tefa: [166 144 156 163 131 165 146  97 104 101 102 166 172]
salog: [172 146 158 168 134 170 146  93  98  96  96 171 177]
nunim: [142 113 134 133  98 140 123 132 137 135 135 186 189]
Zaz: [178 151 164 175 135 178 151  85  94  89  93 172 181]
tefev: [118 133 127 121 142 107 135 138 125 136 119 102 100]
which: [107 135 138 125 136]  tefev
which: [146  97 104]  tefa

kam: [ 94 151 100  86 150]
nur: [141 133 144 143 132]
pibu: [123 121 115 115 137]
mopu: [124 116 113 115 134]
nunim: [ 99 139  98  88 147]
tefev: [169  95 154 170 116]
Pazog: [ 89 155  96  79 154]
salog: [132 115 123 126 134]
Zaz: [139 119 134 137 131]
tefa: [161  84 138 156 119]
rem: [161  84 138  85 153]
which: [ 98  88 147]  nunim
which: [100  86 150]  kam

tefa: [107 120 135 126 141 108 140  91 155 148 139 167  84 132 132  87 105 117
  96 156 173 110 116 172 114 156 112 151 143 117 154 172  98]
Zaz: [131 152 135 126 141 108 140  91 155 148 127 167 111  87 173 156 116 172
  96 117 132 110 132 105 114 156 112 151 143 117 154 172  98]
rem: [ 99 144 164 136 120  98 114 171 107 118 102 103 152 113 133 115  93 142
  89 159  97 107 108 153 121  93 100 140 164 154 125 127 158]
kam: [120 100 120 164 113 128 109 139  99 122 100 171 146 105 161 138 108 115
 142 143 168  88  88 109 124 102 103  94 134  96  93 150 103]
Gino: [161 113 112 108 118 160  85  89 141 154 117  95 101 128 160 169 105 149
  91 114 119  97 170  87 166  97 164  86 120 141  98 103 114]
nur: [169 130 114  85  87 116 124 126  93 143 162 121 164 163  98 169 117 169
 152 140 123 160 126 109 142 155 117 116  89 161 134 128 105]
Pazog: [130 104 137 140 120  99 132 110 150 106  98 126 161 101 162 103  85  90
 107 155 131 105 120  92 102 161 172 112 160 145 130 122 143]
tefev: [169 130 114  85  87 116 124 126  93 143 162 121 164 163  98 169 117 169
 152 140 123 160 126 109 142 125 123 163 142 125 155  99 124]
salog: [169 130 114  85  87 116 124 126  93 143 162 121 164 163  98 169 117 169
 152 140 123 160 126 109 142 125 123 163 142 125 155 134 124]
nunim: [130  95 103 110 119 172  97 160 162 109  91  95 141 101 161 109  84  85
  93 113 102 108 137 103 112 132 120 153 153 148 138 172 104]
pibu: [160 141  89 121 173 139 135 107 134 137  98 154 100 146  88 110  83  84
 165 129 164 152  91 123 112 128 127 129 135 158 122 131 156]
which: [105 120]  Pazog
key -> tag
[95] -> Z_172
[96] -> Z_959
[97] -> Z_480
[116] -> Z_431
[107] -> Z_175
[108] -> Z_802
key tefa 18:   Z_959
which: [ 87 173 156 116 172  96 117 132 110 132 105]  Zaz
which: [172 114 156]  tefa

nur: [131 133 138 138 122 133 127 127 127 138 108 119 132 126 136 121 119 137
 132 124 123 131 122 117 144 129 106 116 129 124 134 136 130 127 127 136
 120 123 142 115 119 144 137 132 147 109 128 120 121 134 114 129 125 130
 118 143 130 140 129 132 139]
salog: [135 143 123 138 139 133 122 132 135 138 129 135 128 119 121 117 125 124
 123 129 125 126 125 114 129 128 128 112 123 130 136 120 126 117 124 129
 132 128 135 125 138 136 135 123 134 124 138 133 133 132 126 136 133 129
 126 121 137 127 140 131 125]
rem: [132 122 124 125 130 128 130 132 133 129 123 129 125 131 122 128 130 125
 129 125 125 137 129 131 129 132 124 123 120 125 133 124 126 129 123 120
 126 119 134 122 134 126 125 133 130 131 124 119 130 131 127 131 126 122
 126 131 122 127 121 133 128]
tefa: [133 122 125 126 129 130 134 130 132 129 123 128 126 130 123 127 131 126
 128 125 123 138 129 131 131 133 126 121 119 123 133 125 126 129 123 119
 125 119 136 124 136 125 124 135 132 128 126 119 131 131 127 127 127 123
 126 130 125 126 120 132 126]
mopu: [129 130 135 130 121 132 128 116 118 148 142 137 140 123 145 135 144 120
 139 124 122 128 138 137 119 120 117 131 129 145 123 122 132 124 138 145
 131 123 124 110 134  98 122 136 109 139 111 103 140 141 121 130  83 125
 133 145 118 132 118 132 118]
pibu: [132 119 124 126 130 129 132 130 132 127 125 128 126 130 123 125 130 125
 127 126 124 135 130 132 132 131 124 124 121 122 131 125 126 127 127 119
 123 119 136 124 133 125 123 135 133 129 125 118 130 130 126 128 127 122
 126 132 124 126 124 134 128]
Pazog: [130 123 124 126 128 126 128 130 139 136 125 132 127 135 121 131 123 127
 129 124 128 139 131 127 126 131 126 126 124 130 132 127 128 131 123 128
 128 124 130 119 132 121 128 129 126 131 129 122 126 134 125 134 130 121
 122 130 124 127 121 131 128]
Table of tags by key:
[144] -> Z_777
[125] -> Z_198
[130] -> Z_981
[126] -> Z_905
[129] -> Z_404
key rem 16:   Z_981
which: [129 130 134 130]  tefa
which: [135 143 123 138 139 133 122 132 135 138 129 135 128 119 121 117 125 124
 123 129 125 126 125 114 129 128 128 112 123 130 136 120 126 117 124 129
 132 128 135 125 138 136 135 123 134 124 138 133 133 132 126 136 133 129
 126 121 137 127 140 131 125]  salog
which: [131 133 138 138 122 133 127 127 127 138 108 119 132 126 136 121 119 137
 132 124 123 131 122 117 144 129 106 116 129 124 134 136 130 127 127 136
 120 123 142 115 119 144 137 132 147 109 128 120 121 134 114 129 125 130
 118 143 130 140 129 132 139]  nur

salog: [115 104 136 167]
kam: [ 96 102 108 162]
tefev: [ 96  89 108 162]
nur: [ 96 121 115 133]
tefa: [161 169 144 167]
rem: [161 169 144  88]
Pazog: [ 80  90  92 163]
nunim: [118 160 120 107]
pibu: [160 165 141  81]
Zaz: [102 102 108 131]
mopu: [ 86  98  98 125]
key -> tag
[102] -> Z_441
[109] -> Z_472
[141] -> Z_721
[140] -> Z_744
[107] -> Z_245
[108] -> Z_523
key Zaz 2:   Z_523
which: [160 165 141]  pibu
which: [160 165 141  81]  pibu
which: [ 96 102 108 162]  kam

tefa: [133 113 138 180  69 105 125 173 122  92 124 103 162 129 103 133 141 148
 154 143 123 116 109 111]
nur: [131  96 157 156 138 140 145 132 142 119 118 115 142 181 147 156  96  88
 149 125 133 140  67 107]
rem: [115 104  89 162 118 126  91 179 111  85 109 120 152 106 149 161 148 139
 114 128 160 129 156 136]
salog: [162 155 181 104 102 157 145 123 110 133 134 101 112 154 106 138 156 131
 129 124 115  99 154 101]
tefev: [115 104  89 162 118 126  91 179 111  85 109 120 152 106 106  72 156 131
 129 124 115  99 154 120]
Table of tags by key:
[128] -> Z_807
[129] -> Z_924
[154] -> Z_849
[153] -> Z_960
[148] -> Z_965
[155] -> Z_526
key tefa 18:   Z_849
which: [115 104  89 162 118 126  91 179 111  85 109 120 152 106 106  72 156 131
 129 124 115  99 154 120]  tefev
which: [133 113 138 180  69 105 125 173 122  92 124 103 162 129 103 133 141 148
 154 143 123 116 109 111]  tefa
which: [110 133]  salog

salog: [150 126 124  96]
tefa: [123 136 124  99]
nunim: [103  87 122 138]
rem: [103  87 151 126]
Zaz: [103  87 142 122]
which: [136 124]  tefa
tags:
[103] -> Z_323
[137] -> Z_674
[138] -> Z_847
[122] -> Z_823
[121] -> Z_919
[104] -> Z_59
key nunim 3:   Z_847
which: [151 126]  rem
which: [124  96]  salog
which: [103  87 142 122]  Zaz
which: [103  87 151]  rem

